How the states are linked:
mag: ε>pud, ξ>tet, γ>fiz, π>vep, φ>fid, σ>mav
kek: ε>vas, ξ>bef, γ>pud, π>tet, φ>mag, σ>poz
sas: ε>mos, ξ>nus, γ>daf, π>vaz, φ>gaf, σ>ton
vig: ε>gog, ξ>bol, γ>vog, π>nam, φ>vod, σ>dol
nid: ε>bep, ξ>kun, γ>gad, π>tib, φ>sez, σ>vip
nif: ε>mur, ξ>lef, γ>mos, π>nus, φ>sas, σ>bet
suv: ε>pas, ξ>nad, γ>zav, π>seg, φ>dip, σ>zez
pof: ε>nam, ξ>mur, γ>zab, π>mos, φ>lef, σ>kiz
riv: ε>dek, ξ>rig, γ>gog, π>bol, φ>vig, σ>kot
pog: ε>tun, ξ>vas, γ>bel, π>pud, φ>bef, σ>bod
mub: ε>tof, ξ>lon, γ>kib, π>fos, φ>bep, σ>vuv
tel: ε>nad, ξ>dip, γ>seg, π>mor, φ>tun, σ>rus
vep: ε>niz, ξ>mub, γ>lon, π>bep, φ>ged, σ>ref
feg: ε>tiv, ξ>san, γ>riv, π>lil, φ>lan, σ>dek
tof: ε>mas, ξ>ref, γ>vuv, π>leg, φ>kib, σ>vep
bet: ε>fiv, ξ>bev, γ>zun, π>rol, φ>ton, σ>lef
lon: ε>ref, ξ>kib, γ>leg, π>vip, φ>fos, σ>lim
ref: ε>fid, ξ>vuv, γ>lim, π>mak, φ>leg, σ>mub
tun: ε>seg, ξ>mor, γ>bod, π>poz, φ>bel, σ>vev
taf: ε>mag, ξ>mas, γ>fid, π>vuv, φ>ref, σ>fiz
sok: ε>tel, ξ>sim, γ>tun, π>vas, φ>pog, σ>seg
raf: ε>kun, ξ>sez, γ>tib, π>vuz, φ>ber, σ>nom
fod: ε>vod, ξ>pof, γ>mur, π>lef, φ>nif, σ>ruk
vip: ε>mak, ξ>vud, γ>raf, π>lup, φ>bug, σ>kun
boz: ε>nus, ξ>gaf, γ>vaz, π>tal, φ>zez, σ>muz
seg: ε>rus, ξ>suk, γ>vev, π>tor, φ>bod, σ>sim
bel: ε>bod, ξ>poz, γ>kan, π>mav, φ>ril, σ>kek
rov: ε>pur, ξ>fod, γ>pof, π>nif, φ>fiv, σ>nam
sez: ε>gad, ξ>tib, γ>fof, π>feg, φ>vuz, σ>bug
daf: ε>ton, ξ>muz, γ>pas, π>nad, φ>suv, σ>boz
poz: ε>tor, ξ>kan, γ>mol, π>taf, φ>mav, σ>bef
vuz: ε>fof, ξ>feg, γ>san, π>lan, φ>kot, σ>lam
lan: ε>riv, ξ>lil, γ>vig, π>pur, φ>lod, σ>gog
lod: ε>vig, ξ>pur, γ>vod, π>pof, φ>fod, σ>vog
zav: ε>zez, ξ>rus, γ>sok, π>vev, φ>suk, σ>tel
nam: ε>kon, ξ>ruk, γ>kiz, π>bet, φ>zab, σ>fod
vas: ε>mor, ξ>bel, γ>poz, π>ril, φ>pud, σ>tor
fos: ε>leg, ξ>vip, γ>vud, π>bug, φ>nom, σ>nid
nad: ε>tar, ξ>zav, γ>rus, π>suk, φ>seg, σ>tal
fiv: ε>pof, ξ>nif, γ>lef, π>sas, φ>zun, σ>zab
mak: ε>ged, ξ>nid, γ>kun, π>sez, φ>raf, σ>fos
dek: ε>vuz, ξ>rop, γ>kot, π>geb, φ>gog, σ>san
ril: ε>kan, ξ>mav, γ>taf, π>tof, φ>niz, σ>mag
vud: ε>nid, ξ>raf, γ>sez, π>ber, φ>lup, σ>gad
mav: ε>mol, ξ>taf, γ>mas, π>ref, φ>tof, σ>tet
rop: ε>feg, ξ>kot, γ>lan, π>dol, φ>geb, σ>riv
mor: ε>suk, ξ>bod, γ>tor, π>kan, φ>poz, σ>pog
gog: ε>kot, ξ>geb, γ>dol, π>kon, φ>vog, σ>lil
rig: ε>rop, ξ>gog, γ>geb, π>vog, φ>bol, σ>lan
fid: ε>fiz, ξ>vep, γ>mub, π>ged, φ>lim, σ>tof
ber: ε>tib, ξ>vuz, γ>feg, π>kot, φ>rop, σ>tiv
lup: ε>sez, ξ>ber, γ>vuz, π>rop, φ>dek, σ>fof
kib: ε>vuv, ξ>leg, γ>mak, π>vud, φ>vip, σ>ged
vog: ε>dol, ξ>kon, γ>rov, π>kiz, φ>ruk, σ>pur
kun: ε>fos, ξ>gad, γ>nom, π>fof, φ>tib, σ>vud
loz: ε>bev, ξ>ton, γ>rol, π>pas, φ>muz, σ>sas
tor: ε>pog, ξ>kek, γ>bef, π>mag, φ>mol, σ>bel
mas: ε>tet, ξ>fid, γ>vep, π>lim, φ>vuv, σ>niz
fiz: ε>mav, ξ>niz, γ>tof, π>lon, φ>mub, σ>mas
leg: ε>lim, ξ>mak, γ>nid, π>raf, φ>vud, σ>bep
bol: ε>geb, ξ>vog, γ>kon, π>ruk, φ>nam, σ>lod
tal: ε>suv, ξ>tel, γ>dip, π>tun, φ>sim, σ>zav
kot: ε>san, ξ>lan, γ>lil, π>lod, φ>dol, σ>rig
vuv: ε>vep, ξ>lim, γ>ged, π>nid, φ>mak, σ>lon
bef: ε>bel, ξ>pud, γ>ril, π>fiz, φ>tet, σ>kan
zun: ε>lef, ξ>sas, γ>nus, π>gaf, φ>boz, σ>loz
zez: ε>vaz, ξ>tal, γ>tel, π>sim, φ>sok, σ>nad
nom: ε>vud, ξ>bug, γ>lup, π>lam, φ>tiv, σ>sez
lil: ε>rig, ξ>vig, γ>bol, π>vod, φ>pur, σ>geb
sim: ε>dip, ξ>tun, γ>mor, π>bel, φ>vas, σ>suk
suk: ε>sok, ξ>vev, γ>pog, π>kek, φ>tor, σ>tun
bev: ε>nif, ξ>zun, γ>sas, π>boz, φ>rol, σ>mos
kon: ε>lod, ξ>rov, γ>fod, π>fiv, φ>kiz, σ>vod
gaf: ε>daf, ξ>vaz, γ>suv, π>tel, φ>tal, σ>pas
kiz: ε>fod, ξ>fiv, γ>nif, π>zun, φ>bev, σ>mur
dip: ε>zav, ξ>seg, γ>suk, π>bod, φ>mor, σ>sok
lim: ε>mub, ξ>ged, γ>bep, π>kun, φ>nid, σ>kib
fof: ε>bug, ξ>tiv, γ>lam, π>riv, φ>san, σ>ber
nus: ε>loz, ξ>daf, γ>muz, π>suv, φ>vaz, σ>rol
muz: ε>rol, ξ>pas, γ>tar, π>zav, φ>nad, σ>gaf
mol: ε>bef, ξ>mag, γ>tet, π>fid, φ>mas, σ>ril
geb: ε>lan, ξ>dol, γ>lod, π>rov, φ>kon, σ>vig
zab: ε>kiz, ξ>bet, γ>bev, π>ton, φ>loz, σ>nif
niz: ε>taf, ξ>tof, γ>ref, π>kib, φ>lon, σ>fid
vev: ε>sim, ξ>pog, γ>vas, π>bef, φ>kek, σ>mor
mur: ε>ruk, ξ>zab, γ>bet, π>loz, φ>mos, σ>fiv
tar: ε>gaf, ξ>zez, γ>tal, π>sok, φ>rus, σ>suv
pud: ε>poz, ξ>ril, γ>mav, π>niz, φ>fiz, σ>mol
bug: ε>raf, ξ>lup, γ>ber, π>dek, φ>lam, σ>tib
pur: ε>bol, ξ>vod, γ>nam, π>mur, φ>pof, σ>kon
bep: ε>kib, ξ>fos, γ>vip, π>nom, φ>gad, σ>mak
rus: ε>tal, ξ>sok, γ>sim, π>pog, φ>vev, σ>dip
kan: ε>kek, ξ>mol, γ>mag, π>mas, φ>taf, σ>pud
vod: ε>vog, ξ>nam, γ>ruk, π>zab, φ>mur, σ>rov
ruk: ε>rov, ξ>kiz, γ>fiv, π>bev, φ>bet, σ>pof
tib: ε>nom, ξ>fof, γ>tiv, π>san, φ>feg, σ>lup
lam: ε>ber, ξ>dek, γ>rop, π>gog, φ>rig, σ>feg
lef: ε>zab, ξ>mos, γ>loz, π>daf, φ>nus, σ>bev
bod: ε>vev, ξ>tor, γ>kek, π>mol, φ>kan, σ>vas
ged: ε>lon, ξ>bep, γ>fos, π>gad, φ>kun, σ>leg
tiv: ε>lup, ξ>lam, γ>dek, π>rig, φ>riv, σ>vuz
dol: ε>lil, ξ>lod, γ>pur, π>fod, φ>rov, σ>bol
pas: ε>boz, ξ>tar, γ>zez, π>rus, φ>zav, σ>vaz
gad: ε>vip, ξ>nom, γ>bug, π>tiv, φ>fof, σ>raf
rol: ε>sas, ξ>boz, γ>gaf, π>zez, φ>tar, σ>daf
tet: ε>ril, ξ>fiz, γ>niz, π>mub, φ>vep, σ>taf
vaz: ε>muz, ξ>suv, γ>nad, π>dip, φ>tel, σ>tar
ton: ε>zun, ξ>rol, γ>boz, π>tar, φ>pas, σ>nus
san: ε>lam, ξ>riv, γ>rig, π>vig, φ>lil, σ>rop
mos: ε>bet, ξ>loz, γ>ton, π>muz, φ>daf, σ>zun

The rows follow the links: the fewer symbols apart two states are, the more alike their rows tend to be.

Each row is also shifted at random along 7 hidden directions that mean nothing.

Rows with their states:
[ -64    1   -3    4  -20   31   22  -32  -32   25 -111  -13    8   -4   30   -7  -18   -7    3  -31  -15  -27   14   25   15    8    7   27   -7   68  -10    8  -19   24  -23   44  -25   17    0]: tor
[ -53  -37   23   -2    7   -6  -29  -17   -9  -36   41    8   -4    3  -24  -23  -34   -6   -5    7   13   46  -14  -23  -21    9   10  -38  -11    9    5   -9    7  -34  -17   -9   33  -25  -21]: loz
[ -22  -25    4  -34   56  -37   14   -5    8   56   30   34  -25  -19   -6    3  -10  -10    0   10   -2   40  -25    6   -9   11   -8   27   44   14  -31    2   31  -25   41  -17  -12  -45   -6]: mur
[  16   -1   19   -2   -7   -1   -5   30   20  -22  -10    0   -6   29   15  -17   10   -4    3   29    3   -4  -17  -29   -2  -18   -2    1    4  -12   11   -4   13   12   13   11  -10   -3  -11]: vog
[  88    0   28    0   10    7  -13   28   10  -28  -25   19  -15   27   30  -28   35  -26    3   18    3  -13   -4  -12   26   -8   20  -16    3  -27   12   -5    9    8   35   19  -10  -24  -15]: fiv
[  -7   14  -22    4   -6   21   35    1    2    2   12   -9   19   -3  -35   17  -61   26   -2   -8   -3  -33    6   36   -4   -7   -7    9    3   26    4    1  -17    5  -30    4   22    9    4]: lim
[   7  -14  -31    9   -1  -11   16  -21   -5   60   34   -5   15  -22  -25   25  -46   13   -2  -15    0   25   14  -20  -36   10  -30   36   11   44  -23    7   -4   -1    0  -19  -17   22   27]: fid
[  27   20  -22   -4  -12   -4   42   16   25   46   71  -17   21    6  -41   24  -83   16    2   14    6    1   -2  -47  -56  -10  -55   49   26  -14   19    2    8   12   12  -10  -35   30   18]: nom
[  20   -9   26   -8    2   20   16    9    1   -1  -38    9   -3   30   12  -32  -48  -22    6   12    1   -7  -11  -26   -5   -6    0   13   15   21   17   -3    7   12   20   39  -26  -16  -20]: bet
[  49  -57    7   31    8  -23  -72  -24  -23    0  -25   23  -13  -17   36  -15   96  -15   -7  -19    3   49   20  -26   24   20   36  -31  -28   50  -56    1   -4  -16   13  -20    8  -10   14]: sok
[  34    5   13    4    3    0  -15   40   26  -19   81    9    3   30  -28   -5   28    8   -3   30    8  -38   -9  -41   29  -22    7  -10   -3  -22   -5   -2   13    5   11   -2    4    0  -10]: gog
[ -95  -17   21    7  -18    4  -42  -34  -32  -24  -37   -8   -4   -6   22  -19   48  -13   -3  -17   -2   10    4  -13   22   14   25  -29  -34   15  -10    1   -7   -8  -26   11    4    7  -11]: tal
[ -18  -41  -14    9   24  -35  -11   25   23   55  -21   25  -11   -2   17   18   78   26   -6   17  -13  -10  -17   -6   33  -19    7   41   17   99  -87   10   21   17   14  -13   -7   -6   16]: tiv
[ -50    0   11  -32   26  -26   11   -3   11   28   82    9  -10   -7  -31    2  -34   -7    0   18    7   32  -25  -30  -29    7  -24   15   29  -37    8   -1   29  -23   23  -17  -16  -18  -10]: ruk
[ -73   18   -3   14  -29   27   -2   21   10  -31   76  -19   28   24  -57   10   -4   36   -7   11    3  -79   -2  -16   36  -24    5  -13  -26   10   -1    1  -10   13  -52    9   28   32   -9]: gad
[ -54  -41   -1  -26   42  -64  -14  -10   16   35   41   19  -27  -29   -1   12    3    2   -2   21    3   95  -33  -13  -51   12  -22   13   31    0  -28   -2   37  -36   27  -50    5  -34    5]: nam
[  88  -22   -3    9   21   -3    2   47   33  -39  -33   19  -10   19    9   -4    2   20   -1   26   -2   -2  -16   46    7  -24   19  -17   13   31  -14   -9    1    5    4   -7   49  -35   -4]: san
[ -81   30   -7  -16   -1    1   32   22   17   31    0   -8    3    8   -6   20   24   20    0   13  -13  -66  -15   12   34  -21  -10   42   14    8  -16    8   12   27   -7   15  -22   17   -1]: ber
[ -44   36   -3   -4  -25   -3    5   25   22  -50  -10  -30    1    6    9   17   28   23    1   18   -5  -18  -14   30   -6  -21   -8  -14  -12  -64   32   -4    0   12  -29  -11   25   19    0]: fof
[  41   21  -27    6  -24   -1   25    1    8  -32  -75  -31    4  -15   27   18  -44   15    6   -7   -4   42    5   59  -63   -3  -23   -3    0  -33   43   -7  -20    7  -19  -18   25   15   20]: lon
[-160  -19   22  -11    0  -34  -48    0    6  -32    0   -4  -20   -3   17   -2   97   13   -5   22   -5   14  -34   -4   25   -8   18  -24  -19   -5  -28   -1   24  -14  -26  -18   26   -6  -15]: vod
[  25  -48   -9   14    8    5   -3  -34  -23    2  -39   11    3  -16   -2  -13  -75   -6   -2  -23    5   63   11   15  -43   21    5  -13    0   70   -9   -5  -17  -22  -10   -3   25  -21    3]: tun
[  40   23    1  -17   21   -2   15  -27  -24   88   33   17   -4  -17    5    2   22  -39    4  -25   -2  -17   23  -42   25   26  -11   41   19  -26   -9   14   10    3   58   14  -82    7   10]: rus
[ -37    7   25   -5    0    1  -16   26   14    6   56    8   -2   29  -12  -10   53   -4   -2   24    2  -56  -13  -57   49  -16    7    7   -2  -10  -15    4   21   13   13   17  -27    6  -17]: pur
[   2   -9  -27   20  -22  -34  -25   -6    8   27   58  -20   11  -19  -12   30   26   20   -4    0    6   43   11  -50  -42    1  -32   11  -12   -6  -17    3    3   -1   -6  -45   -8   42   34]: kib
[   5   -6   22  -13   17   11    3  -10  -12   19   45   19   -1    9  -22  -22  -31  -24    0   -1    6   -9   -1  -36   12   11    4    3   10    1    4    1    8  -12   23   21  -24  -17  -18]: nus
[  87  -40   11   35   -2   31  -37  -13  -23   -6   94   22   22   18  -54  -27  -36  -12   -7  -15   20  -14   31  -69   23   13   26  -35  -26   54  -19   -1  -19  -17   -2   12   10   -1   -8]: sim
[  -4    5  -13   19  -50   17   19   15   19  -41  -41  -40   22   21   -1    3  -76   25    4   12    2   15   -4   -4  -64  -22  -31    5  -10   10   38   -7  -16   23  -40    3   17   34    9]: kun
[ -16  -48   18   -2   24   17   11  -13  -19   29  -97   32  -11   11   25  -34  -27  -18    0  -10  -11   -3   -9   11   25    5   27   21   16  115  -40    3    1    6   10   44  -12  -36  -18]: boz

From each start, follow one symbol. Which state do you reach?
Answer with the state's name.
---
[  -6  -14   20   -1    6   -6  -22   26   18  -51    6    9  -11   19    2  -16   21    4   -1   26    4    5  -22    3    8  -15   17  -32   -6  -14    5   -8   10   -9   -5   -4   34  -24  -19]
γ fod
---
[ -64   10  -23    3   -1  -17  -19  -19   -9  -39   26  -16    1  -39  -16   31   36   28   -6  -18   -2   17    4   71    1   10   12  -44  -26  -36    0   -3  -16  -28  -50  -45   68    4   10]
γ vuv
---
[  23   -8   13  -11   14   -3    3  -19  -15   20  -38   12  -13   -5   26  -17   -9  -31    5   -9    0   31    3   -7  -11   17    1    8   13   -6    8    0    5   -7   31   12  -28  -18   -4]
σ pas
---
[  54   46  -31   -9   -9    1   45   -5    4   15  -16  -23    7  -21    4   28  -48    3    6  -14   -3   12   15   43  -44    7  -33   20   15  -59   43    1  -13    7    6  -14  -11   18   22]
γ lim
---
[ -86   22  -19  -12   12  -15  -14  -38  -25   22   86   -4    3  -48  -36   35   51   10   -6  -30   -2  -12   15   30   32   24    8  -18  -16  -44  -16    8   -6  -30  -22  -35   19   11   10]
σ ril
---
[ -39   55  -14  -14  -15   22   28  -23  -21  -20  -33  -26    6  -23    3   17  -12    0    4  -29   -8  -28   17   73    7   12    1  -12  -12  -63   43    0  -24   -1  -28    6   12   15    1]
π tof
---
[  32   -1   -5    9   -4   19  -11  -25  -21  -54   28   -4   11  -15  -29   -5  -52    0   -2  -23   11   24   20   37  -18   20   16  -56  -22  -26   33   -9  -29  -32  -30  -14   55  -10   -5]
ε mor
---
[   7   21    0   -3   -7   17    4  -31  -26    2   30   -8   10  -13  -17   -2  -30  -18    3  -25    7    1   22   -3   -6   22   -2  -13  -10  -41   29    1  -15  -13   -2    4  -10    8   -1]
γ vas
---
[  10   10   19  -20   16  -10   -7   10   13  -38  101    5   -6    6  -39   -9  -37   -9    1   22   17   27  -16  -15  -25    3   -6  -35    7  -84   42  -10   14  -33   10  -22   24  -24  -20]
ξ mur
---
[  16  -31   -7   52  -56   34  -18    7   -6  -33 -102  -23   24   29   27  -14   -3   20   -2   -7   -4  -20   17  -17    1  -19   12   -2  -37  103  -17    0  -31   39  -46   30   11   38   10]
ξ mub
---
[  23   -5   16  -16   28   -3   -4  -13  -12    9   18   21  -13   -6    0  -15   -4  -26    1   -4    5   15    0   -2    9   16   10  -10   12  -21    4   -1    8  -19   28    3  -10  -28  -12]
γ pas
---
[  13  -29  -17   33  -24   17  -15  -13   -9  -52  -23  -14   18   -3  -15   -1  -53   24   -4  -14    5   29   13   28  -33    1   10  -38  -27   48    6   -9  -31  -11  -52  -11   63    6    7]
ε mav
---
[  -8   -4   20   -7   -4    1  -15  -22  -15  -22   26   -4   -2    0   -7  -21  -33  -24    2   -3   12   41    0  -30  -29   17   -3  -25   -7  -42   34   -5    1  -22    4   -2   -2   -7  -12]
σ gaf
